The symbols move the nodes like this.
from | ~ % & § ^ $
q87 | q665 q330 q183 q526 q697 q791
q70 | q700 q438 q243 q793 q900 q259
q434 | q193 q226 q717 q744 q793 q664
q475 | q226 q533 q39 q610 q452 q666
q110 | q183 q85 q87 q900 q880 q343
q719 | q486 q807 q80 q51 q717 q934
q871 | q39 q697 q475 q518 q51 q663
q643 | q190 q934 q558 q226 q438 q80
q989 | q85 q190 q742 q193 q700 q70
q986 | q742 q558 q989 q717 q243 q175
q193 | q989 q643 q986 q434 q70 q793
q610 | q475 q880 q871 q668 q666 q665
q17 | q668 q835 q796 q243 q87 q526
q437 | q835 q793 q381 q486 q742 q986
q934 | q717 q39 q434 q977 q884 q393
q526 | q87 q742 q110 q950 q791 q194
q393 | q884 q51 q664 q751 q643 q226
q329 | q252 q87 q575 q832 q871 q518
q452 | q80 q751 q719 q666 q434 q744
q668 | q610 q343 q518 q17 q665 q87
q46 | q575 q110 q329 q330 q610 q668
q558 | q259 q434 q190 q40 q437 q486
q190 | q950 q717 q259 q643 q381 q438
q793 | q70 q80 q175 q664 q259 q558
q227 | q744 q610 q977 q697 q807 q252
q381 | q194 q175 q835 q438 q85 q989
q665 | q666 q46 q663 q87 q227 q697
q330 | q46 q900 q832 q742 q668 q17
q85 | q832 q950 q330 q989 q796 q700
q575 | q751 q183 q252 q46 q475 q610
q791 | q697 q17 q880 q194 q329 q832
q835 | q343 q70 q194 q437 q330 q742
q717 | q986 q40 q193 q934 q175 q884
q252 | q807 q665 q751 q329 q39 q871
q744 | q434 q475 q934 q227 q664 q807
q518 | q871 q791 q610 q796 q663 q183
q226 | q643 q977 q40 q475 q80 q452
q751 | q393 q663 q807 q575 q226 q475
q950 | q526 q986 q900 q190 q194 q381
q438 | q381 q884 q437 q80 q989 q193
q807 | q664 q666 q393 q252 q40 q39
q884 | q175 q719 q793 q393 q190 q643
q243 | q17 q437 q700 q175 q526 q950
q664 | q793 q452 q884 q807 q558 q40
q486 | q437 q664 q438 q719 q986 q717
q900 | q110 q989 q526 q259 q343 q835
q40 | q558 q744 q643 q39 q486 q719
q259 | q900 q193 q950 q558 q835 q437
q183 | q663 q832 q665 q110 q533 q880
q194 | q791 q243 q343 q381 q832 q85
q880 | q533 q796 q697 q343 q575 q46
q700 | q796 q381 q17 q70 q110 q900
q832 | q329 q526 q46 q85 q518 q796
q697 | q227 q668 q533 q791 q252 q329
q39 | q40 q227 q226 q871 q719 q51
q796 | q518 q194 q668 q700 q183 q110
q742 | q330 q259 q85 q986 q17 q243
q977 | q934 q871 q744 q533 q393 q751
q663 | q51 q329 q666 q183 q977 q533
q343 | q880 q700 q791 q835 q46 q330
q51 | q719 q252 q452 q663 q934 q977
q80 | q438 q393 q486 q452 q193 q434
q533 | q977 q518 q227 q880 q751 q575
q175 | q243 q486 q70 q884 q950 q190
q666 | q452 q575 q51 q665 q744 q227

In the rows, zero is written as 25.

The rows follow the links: the fewer symbols apart two nodes are, the more alike their rows tend to be.

Each row, then its node:
[ 22  31  38  26  31  28  26  26  18  31  24  12  31  40  15  39  33  15  26  17  22  21  49  21  27  22  22  31   7  29  29  30  39  44   5  23  22  24  22  18  44  16  32  30  20  20  17  27  26  23  22  33  14   9  33  17  27  11  28  27  37  21  33]
node: q475
[ 28  19  12  24  18  21  24  23  31  19  26  37  19   9  35  11  16  36  24  34  28  29   0  28  24  28  27  18  43  22  20  20  12   7  45  27  29  27  28  32   6  34  17  20  31  30  33  24  24  26  27  18  36  40  18  33  23  38  21  24  13  30  17]
node: q950
[ 26  33  36  27  35  37  21  34  26  26  35  36  29  38  23  38  38  21  35  10  30  27  34  27   5  24  34  42  21  14  21  21  35  25  20  25  11  21  25  22  30  12  41  33  11  33  24   9  10  36  44  25  19  29  14  33  24  29  30  21  29  26  21]
node: q183
[ 29  22  16  24  23  27  22  28  32  19  31  43  21  15  35  17  21  34  27  27  30  31   4  30  14  28  32  26  42  17  18  17  15   5  44  27  22  25  28  31   7  28  25  24  25  33  33  16  17  31  36  17  35  43  12  36  22  41  24  22  14  30  15]
node: q700
[ 22  31  40  26  33  30  25  28  20  31  25  16  31  42  15  39  35  14  28  13  23  22  49  23  24  22  24  34   8  26  28  29  39  42   5  23  20  23  22  18  43  15  35  31  18  22  17  24  24  26  26  32  14  10  30  19  27  13  30  25  37  22  32]
node: q227
[ 21  29  36  26  29  25  26  25  19  31  21  10  30  39  15  37  32  15  24  19  21  20  48  21  31  21  20  28   8  32  30  32  37  45   5  23  24  24  22  19  43  18  29  29  23  19  16  30  29  21  18  33  14   8  36  15  28  10  27  27  37  20  33]
node: q977
[ 25  17  11  23  15  14  28  17  27  22  17  20  19   9  30  10  12  32  17  40  22  25   9  25  40  27  19   9  35  33  27  27  12  19  37  25  37  30  27  30  14  39   9  17  39  20  29  37  37  16  10  22  34  27  32  22  24  26  19  28  17  26  26]
node: q438
[ 26  16  12  23  15  14  28  17  25  22  17  19  20   8  29  10  12  32  17  40  22  24  11  24  42  27  17   8  33  34  27  27  12  21  35  25  38  30  26  29  16  39   9  17  39  19  28  38  38  15   9  23  33  27  33  20  25  25  19  29  19  25  27]
node: q193
[ 29  21  14  24  21  25  23  26  32  19  29  40  20  12  35  15  19  35  26  30  29  30   2  29  18  28  30  22  43  18  20  18  13   5  44  27  24  26  29  31   7  31  22  22  27  32  33  20  20  29  33  18  35  42  14  35  22  41  23  23  14  29  16]
node: q835
[ 24  17  12  23  15  13  28  16  25  22  16  17  20   9  29  11  12  31  16  40  21  23  13  24  43  26  17   8  31  35  29  28  14  23  34  26  38  30  26  29  18  38   9  17  39  19  28  39  39  15   8  24  32  24  35  20  26  23  19  28  19  25  28]
node: q793
[ 27  30  32  26  33  37  20  34  28  25  36  41  27  33  27  33  34  25  34  13  31  29  24  28   4  26  36  41  28  12  19  18  29  16  27  26  12  21  26  25  22  15  39  31  12  35  27   8   9  37  46  22  23  35  10  36  23  36  30  20  25  27  17]
node: q87
[ 28  19  12  24  18  21  24  23  30  18  26  36  19   8  36  11  15  36  22  35  27  29   1  28  25  28  26  17  42  23  22  20  11   7  45  26  29  27  28  32   7  35  16  20  32  28  33  26  26  25  25  18  37  40  19  32  22  38  21  24  13  29  18]
node: q381
[ 28  18  10  23  16  17  25  20  29  19  22  30  19   7  34   9  12  35  20  38  26  28   2  27  32  28  23  13  40  27  24  22  10  11  43  26  33  29  28  32   9  38  12  17  35  25  32  30  30  21  20  19  36  36  23  28  24  34  20  26  14  28  20]
node: q259
[ 29  24  19  24  25  29  22  30  32  19  32  44  22  18  34  20  24  33  30  25  30  31   6  29  11  29  34  29  40  15  18  17  18   7  42  27  19  23  29  30   9  27  28  25  22  34  33  14  14  33  39  17  32  43  11  38  22  42  25  21  15  30  14]
node: q194
[ 28  28  26  25  30  34  21  32  30  22  35  44  25  26  31  26  30  29  33  18  31  31  15  29   5  27  35  36  35  11  18  17  24  10  35  26  14  22  27  28  15  19  35  29  16  35  30   9  11  36  44  19  28  40   9  38  22  40  28  20  20  29  15]
node: q110
[ 21  27  33  25  26  22  28  22  19  31  19   7  29  34  15  33  28  16  22  23  19  19  45  21  37  21  18  23   8  35  31  33  35  45   7  23  29  26  22  20  42  21  25  26  26  16  17  34  33  18  14  33  16   7  39  13  29   8  25  28  36  20  36]
node: q807
[ 26  16  10  23  14  15  28  18  28  21  19  23  20   7  31   9  11  33  18  40  23  25   7  25  39  27  19   9  36  32  26  26  12  17  38  26  37  29  27  31  13  38  10  17  38  22  30  36  35  17  12  22  35  30  29  23  24  28  20  28  16  26  25]
node: q190
[ 22  21  22  25  20  16  29  17  20  28  15   6  26  23  19  22  20  22  17  33  19  20  34  21  45  23  14  13  15  39  32  33  26  39  16  23  36  28  23  23  34  31  15  21  36  14  20  41  39  13   6  31  23  11  41  12  28  11  22  29  29  22  34]
node: q40
[ 28  19  11  23  17  19  24  22  30  18  24  34  19   8  35  11  14  35  22  36  26  28   1  27  28  28  25  16  42  24  23  21  10   8  45  26  31  28  29  32   7  36  15  19  33  28  33  27  27  24  23  18  36  38  21  30  23  36  20  25  13  29  19]
node: q989

Each walk starts at a row. The symbols on each line, taken left to right, move it on to the next node.
Answer with the node's row; about right is enough.
new walk
[ 27  17  10  23  16  16  26  19  29  20  21  29  19   7  33   9  12  35  19  39  25  26   3  26  33  28  22  12  39  28  25  23  10  12  42  26  34  29  28  31   9  38  12  17  36  24  31  32  32  21  17  20  37  34  26  27  24  33  19  26  14  27  21]
~ ~ ^ §	[ 28  26  23  25  28  33  20  32  31  21  35  44  23  23  33  23  27  31  32  20  31  31  11  30   7  27  35  34  37  12  18  16  21   8  39  27  16  23  27  29  12  22  32  27  18  36  31  11  12  35  42  18  30  42   9  38  22  40  26  21  18  30  14]
& ^ %	[ 28  30  30  26  32  36  20  34  29  24  37  41  26  31  29  31  33  26  34  14  31  30  22  29   4  26  36  40  30  11  19  17  28  15  30  26  12  21  26  25  20  17  38  31  14  35  28   8  10  37  46  21  24  37   9  36  23  37  29  20  23  28  17]
new walk
[ 27  32  34  26  34  37  21  34  27  25  36  38  28  36  26  36  36  23  35  11  31  29  30  28   4  25  36  42  25  12  20  19  33  20  24  26  11  21  25  24  25  13  40  32  12  33  25   8  10  37  45  24  20  32  12  35  24  33  30  20  27  26  19]
$ $ % $ $	[ 29  25  21  25  25  31  21  30  31  20  34  44  23  19  34  20  26  33  30  23  31  31   7  29   9  28  34  30  40  13  18  17  18   6  41  27  18  23  28  30  10  24  29  26  21  35  32  13  14  34  40  18  32  43  10  37  22  42  25  21  16  29  15]
$ § ~ $ ~	[ 28  30  29  26  31  36  21  33  29  22  35  43  25  29  29  30  32  27  34  15  31  30  20  29   4  26  36  39  31  12  18  17  26  13  31  27  13  21  26  26  19  18  37  30  14  36  29   8  10  37  45  20  25  38   9  37  23  38  29  20  22  28  16]
new walk
[ 23  19  18  24  17  14  30  17  22  26  14   9  23  17  23  17  15  26  16  38  19  21  25  22  46  25  14   9  22  39  31  31  20  32  23  24  39  29  24  25  27  34  10  19  38  15  24  42  41  13   4  28  27  15  40  14  27  15  20  30  25  23  32]
^ ^ ~	[ 29  23  18  25  24  28  22  29  31  19  32  44  21  17  35  18  22  34  29  25  31  31   5  29  12  28  32  28  41  16  19  17  16   5  43  27  21  24  29  30   8  27  26  24  23  33  33  15  16  32  38  17  33  43  11  37  21  41  25  22  15  30  15]
§ $ ^	[ 29  22  15  24  22  26  22  27  32  19  30  41  21  14  35  15  20  35  28  29  30  31   3  29  16  29  31  24  43  17  20  18  14   5  44  27  23  25  28  31   7  30  24  24  26  33  33  18  18  30  34  17  35  43  13  36  22  41  23  22  13  29  15]
new walk
[ 24  33  40  27  36  35  23  32  22  30  31  26  31  43  18  40  38  16  33  10  27  24  44  25  12  22  30  40  14  18  24  25  39  34  11  24  13  21  23  19  37  11  40  33  12  28  20  14  14  32  38  29  15  20  20  26  26  21  31  22  34  23  26]
% & ~ ~	[ 20  26  32  25  25  21  28  22  19  30  18   7  28  33  16  31  27  16  21  25  19  19  45  21  38  22  17  22   9  36  31  33  33  44   8  23  30  25  22  20  42  23  23  26  27  16  17  35  34  17  11  33  17   7  39  13  28   8  25  29  35  21  35]
$ ~ % §	[ 22  31  39  27  32  29  26  27  19  32  24  14  31  41  15  40  35  15  26  16  23  21  49  22  25  21  23  33   8  27  28  30  39  43   5  23  21  23  21  18  43  16  33  30  19  21  17  25  25  24  24  33  14   9  31  18  27  11  29  26  37  21  32]
new walk
[ 21  28  34  26  28  23  27  23  18  31  19   8  29  36  15  34  29  16  22  22  20  19  47  21  35  22  18  24   8  33  31  33  35  45   6  22  27  25  22  19  42  21  27  26  25  17  17  33  32  19  15  33  16   8  37  14  29   9  26  28  36  20  35]
$ &	[ 22  25  30  25  25  20  28  21  19  30  17   6  28  31  16  30  26  18  19  26  19  19  43  21  40  22  16  20  10  36  32  33  32  44   9  23  30  27  22  20  40  24  21  24  29  15  18  37  36  16  10  33  18   7  41  12  28   8  24  29  34  20  35]
$ & ~ $	[ 23  18  17  23  16  14  29  16  23  24  14  11  22  14  24  15  14  27  15  38  20  21  22  22  46  25  14   9  24  38  31  31  19  31  25  24  39  30  25  26  26  36  10  17  38  15  25  42  41  13   5  27  28  17  39  15  27  16  20  29  24  23  31]
new walk
[ 25  33  39  26  36  36  22  33  24  29  32  30  30  42  20  40  39  18  34   9  28  26  40  26   9  24  33  42  16  16  22  23  38  30  14  24  12  21  23  21  35  11  41  33  11  30  21  12  13  34  40  27  16  23  18  29  25  25  31  21  32  24  24]
% ~ ~ ~	[ 21  25  28  25  24  19  29  20  18  30  16   6  28  30  17  29  25  18  19  27  19  19  42  21  41  23  16  18  11  37  32  33  31  43  10  23  32  26  22  20  39  26  20  24  30  15  19  38  37  15   9  32  19   8  41  12  28   9  24  29  33  20  35]
& % &	[ 21  23  27  25  22  17  29  19  20  29  15   6  26  26  18  26  21  20  18  31  18  19  38  20  43  22  15  16  13  38  32  33  28  41  14  23  34  28  23  22  37  28  17  23  32  15  19  39  39  14   7  31  21   9  41  12  28  10  23  30  32  21  35]
new walk
[ 24  33  40  27  35  35  23  31  22  30  31  24  31  42  18  41  38  15  31  10  26  24  45  24  13  23  29  40  12  20  25  26  39  35   9  24  14  21  22  18  39  11  40  34  13  27  19  16  16  31  36  29  15  18  22  25  26  20  31  23  35  23  27]
^ %	[ 23  34  40  27  35  34  24  31  21  30  30  23  31  43  17  41  38  15  31  10  26  23  46  24  15  22  29  39  11  21  25  27  40  37   9  24  15  22  22  19  40  12  38  32  13  26  19  17  18  31  34  30  14  16  24  24  26  18  31  24  36  23  29]
^ § & $	[ 23  32  40  27  34  32  24  29  20  31  28  19  32  43  16  41  37  15  30  12  24  22  49  23  19  22  27  37  10  24  27  28  40  40   6  24  18  21  21  19  42  13  37  32  15  24  18  20  21  28  30  31  13  13  28  21  27  15  30  24  36  22  30]
new walk
[ 28  20  13  24  20  24  23  25  32  19  28  40  19  11  36  13  18  35  26  32  29  30   1  29  19  28  29  22  43  20  20  19  12   6  45  27  26  26  29  31   6  32  20  22  29  31  34  21  21  28  31  17  36  42  15  34  22  40  23  23  13  30  16]
$ ~ ~ %	[ 29  28  25  25  29  33  21  32  31  21  35  44  24  24  32  25  28  30  32  18  31  31  13  28   7  27  36  35  36  12  18  17  23  10  36  27  15  23  27  28  13  21  33  28  17  35  31   9  12  36  43  18  28  41   9  38  22  40  28  21  19  29  15]
§ % § $	[ 24  17  13  23  15  13  29  16  25  23  16  15  21  11  28  12  12  29  16  40  21  22  15  24  44  26  15   8  30  36  29  29  15  24  32  25  38  29  26  28  20  38   9  17  39  17  27  40  40  14   7  25  32  22  35  18  26  21  19  29  20  24  28]
new walk
[ 23  33  40  27  34  33  24  30  20  31  29  21  31  43  17  41  38  15  30  12  25  23  48  23  17  22  28  38  10  23  26  28  40  38   7  23  16  22  21  18  41  12  38  32  14  25  18  19  19  29  32  31  14  14  25  22  26  16  31  24  36  22  29]
$ §	[ 27  33  35  27  34  37  21  34  27  26  35  37  28  38  23  37  37  22  34  11  30  28  31  27   5  25  35  41  23  13  20  20  33  22  22  25  11  20  25  23  27  13  41  33  11  34  25   9  10  36  44  24  20  31  13  34  24  31  31  21  28  26  20]
% % ^ ^	[ 26  33  38  26  35  37  21  34  25  28  35  34  30  40  22  38  38  20  34  10  29  27  36  26   7  24  34  42  20  14  21  22  36  26  18  25  12  20  24  21  31  12  41  34  11  32  23  10  11  35  43  25  18  27  15  32  24  28  31  21  30  25  22]
